Below are the code and all the weights of a small trained network. Each question names an input and a class and asks about switching units off, where a switched-off unit gives its printed mean instead of its output.

import numpy as np


def w(rows, s, z=0):
    codes = np.array(rows[::2]) - 128.0
    scale = np.full(codes.shape[1], s)
    scale[-1] = z or s
    return codes * scale


def norm(h):
    return h / np.sqrt((h * h).mean(-1, keepdims=True) + 1e-5)


def f(y):
    return y / 2 * (1 + np.tanh(0.7978845608 * (y + 0.044715 * y**3)))


def log_softmax(a):
    a = a - a.max(-1, keepdims=True)
    return a - np.log(np.exp(a).sum(-1, keepdims=True))


def net(x, mask):
    res = np.array(x, float).reshape(1, 3) / 4 @ E
    u = 0
    for l in range(4):
        y = f(norm(res) @ A[l][:, :-1].T + A[l][:, -1])
        res = res + np.where(mask[u : u + 8], y, B[l][:, -1]) @ B[l][:, :-1]
        u += 8
    return log_softmax(norm(res)[-1] @ U[:, :-1].T + U[:, -1])


A, B = {}, {}
E = w([
[54,123,90,236],'x0',
[150,249,109,153],'x1',
[45,161,158,115],'x2',
],0.002)
A[0] = w([
[119,108,111,143,137],'0.n1',
[49,146,110,118,119],'0.n2',
[65,13,103,229,9],'0.n3',
[209,252,158,77,40],'0.n4',
[200,139,48,176,118],'0.n5',
[114,195,38,214,101],'0.n6',
[200,119,82,164,184],'0.n7',
[133,44,193,4,166],'0.n8',
],0.004,0.0016)
B[0] = w([
[186,167,132,91,134],'0.n1',
[144,173,173,101,145],'0.n2',
[139,137,29,30,180],'0.n3',
[27,3,18,119,193],'0.n4',
[128,19,133,192,159],'0.n5',
[187,170,147,205,192],'0.n6',
[167,11,116,164,172],'0.n7',
[168,140,186,215,252],'0.n8',
],0.0032,0.0021)
A[1] = w([
[18,128,56,124,57],'1.n1',
[106,118,130,136,116],'1.n2',
[134,139,128,122,128],'1.n3',
[116,196,119,139,2],'1.n4',
[72,180,97,155,90],'1.n5',
[202,97,2,63,46],'1.n6',
[119,51,157,39,87],'1.n7',
[46,123,119,164,85],'1.n8',
],0.0035,0.0018)
B[1] = w([
[192,112,122,30,177],'1.n1',
[134,141,135,114,123],'1.n2',
[114,108,130,130,118],'1.n3',
[42,153,152,126,1],'1.n4',
[105,161,180,84,148],'1.n5',
[118,96,67,217,198],'1.n6',
[59,254,122,183,205],'1.n7',
[109,150,161,73,136],'1.n8',
],0.0028,0.00062)
A[2] = w([
[83,123,208,58,77],'2.n1',
[107,119,133,188,124],'2.n2',
[79,151,94,120,116],'2.n3',
[55,141,105,28,66],'2.n4',
[119,140,187,73,50],'2.n5',
[53,158,95,2,77],'2.n6',
[111,122,121,118,80],'2.n7',
[100,132,204,77,1],'2.n8',
],0.006,0.0034)
B[2] = w([
[169,154,108,254,192],'2.n1',
[198,123,188,134,160],'2.n2',
[136,83,159,103,148],'2.n3',
[214,80,162,83,197],'2.n4',
[127,133,35,214,123],'2.n5',
[198,55,198,70,248],'2.n6',
[154,103,104,149,91],'2.n7',
[170,100,57,249,121],'2.n8',
],0.0035,0.0018)
A[3] = w([
[164,79,150,108,147],'3.n1',
[144,137,95,185,47],'3.n2',
[103,163,161,144,251],'3.n3',
[127,90,1,105,29],'3.n4',
[130,114,146,115,105],'3.n5',
[117,90,85,124,67],'3.n6',
[167,86,132,133,139],'3.n7',
[173,105,136,108,146],'3.n8',
],0.0081,0.0016)
B[3] = w([
[106,166,115,72,251],'3.n1',
[166,44,248,105,169],'3.n2',
[103,103,40,117,173],'3.n3',
[23,253,47,208,213],'3.n4',
[166,157,125,108,138],'3.n5',
[103,209,157,163,148],'3.n6',
[102,157,111,73,234],'3.n7',
[92,161,138,76,212],'3.n8',
],0.0044,0.0028)
U = w([
[152,128,145,10,169],'0',
[67,183,61,168,199],'1',
[184,69,168,195,1],'2',
],0.014,0.00084)

Each question gives the input, the list of numbers given to net, and the class t.
The units are the neurons (one row each of A and B). Each row of codes is followed by its name. A weight is (code - 128) times the scale printed after its matrix; where a second scale follows, it is the last column's (A, B and U).
mask holds one flag per neuron, layer by layer. A switched-off neuron (its flag False) gives its mean, the last column of its row in B, instead of its output. The means were averaged over made-up inputs and are rounded, as every weight is.
A unit's drop is (log p(t) with every unit on - log p(t) with that unit switched off) / (log p(t) with every unit on - log p(t) with every unit switched off).
The circuit of an input: a set's keep is (log p(t) with only the set's units on - log p(t) with every unit switched off) / (log p(t) with every unit on - log p(t) with every unit switched off). Starting from the 12 units with the biggest drops (on a tie, the unit counted first), units are removed one at a time, each time the one whose removal leaves the highest keep (on an exact tie, the one counted first), for as long as the keep stays at least 0.8.
units of the circuit, in order: the units of the circuit, biggest drop first
most important unit: the unit with the biggest drop
top k neurons: the k neurons with the biggest drops, biggest first
k most important neurons of layer l: the k neurons of layer l with the biggest drops, biggest first
drop of u: that unit's drop, to one decimal
input [-7,1,-8], class 1: units of the circuit, in order : [0.n4, 2.n6, 3.n4, 1.n6]
input [7,1,-8], class 2: most important unit : 0.n6
input [0,8,7], class 0: top 4 neurons : [0.n8, 3.n4, 0.n4, 2.n6]
input [-6,2,-5], class 1: top 3 neurons : [0.n4, 3.n4, 2.n6]
input [-8,0,2], class 2: top 3 neurons : [0.n3, 0.n8, 3.n2]
input [-7,4,-1], class 1: top 2 neurons : [0.n4, 1.n6]
input [1,0,-8], class 1: 3 most important neurons of layer 2 : [2.n6, 2.n1, 2.n4]
input [7,1,0], class 2: top 2 neurons : [0.n6, 0.n4]
input [-8,0,7], class 2: top 3 neurons : [2.n1, 0.n8, 0.n3]
input [-4,-4,1], class 2: 2 most important neurons of layer 2 : [2.n6, 2.n4]
input [-1,8,7], class 0: top 2 neurons : [0.n8, 0.n4]
input [-8,4,-7], class 1: top 2 neurons : [0.n4, 3.n4]
input [-2,0,2], class 2: 2 most important neurons of layer 0 : [0.n8, 0.n3]
input [-6,3,-6], class 1: top neuron : [0.n4]
input [5,-1,1], class 0: top 2 neurons : [0.n3, 0.n8]
input [-4,4,-7], class 1: drop of 0.n4 : 0.2
input [6,-4,1], class 0: drop of 2.n6 : 0.2
input [2,-2,-5], class 1: drop of 1.n5 : 0.0
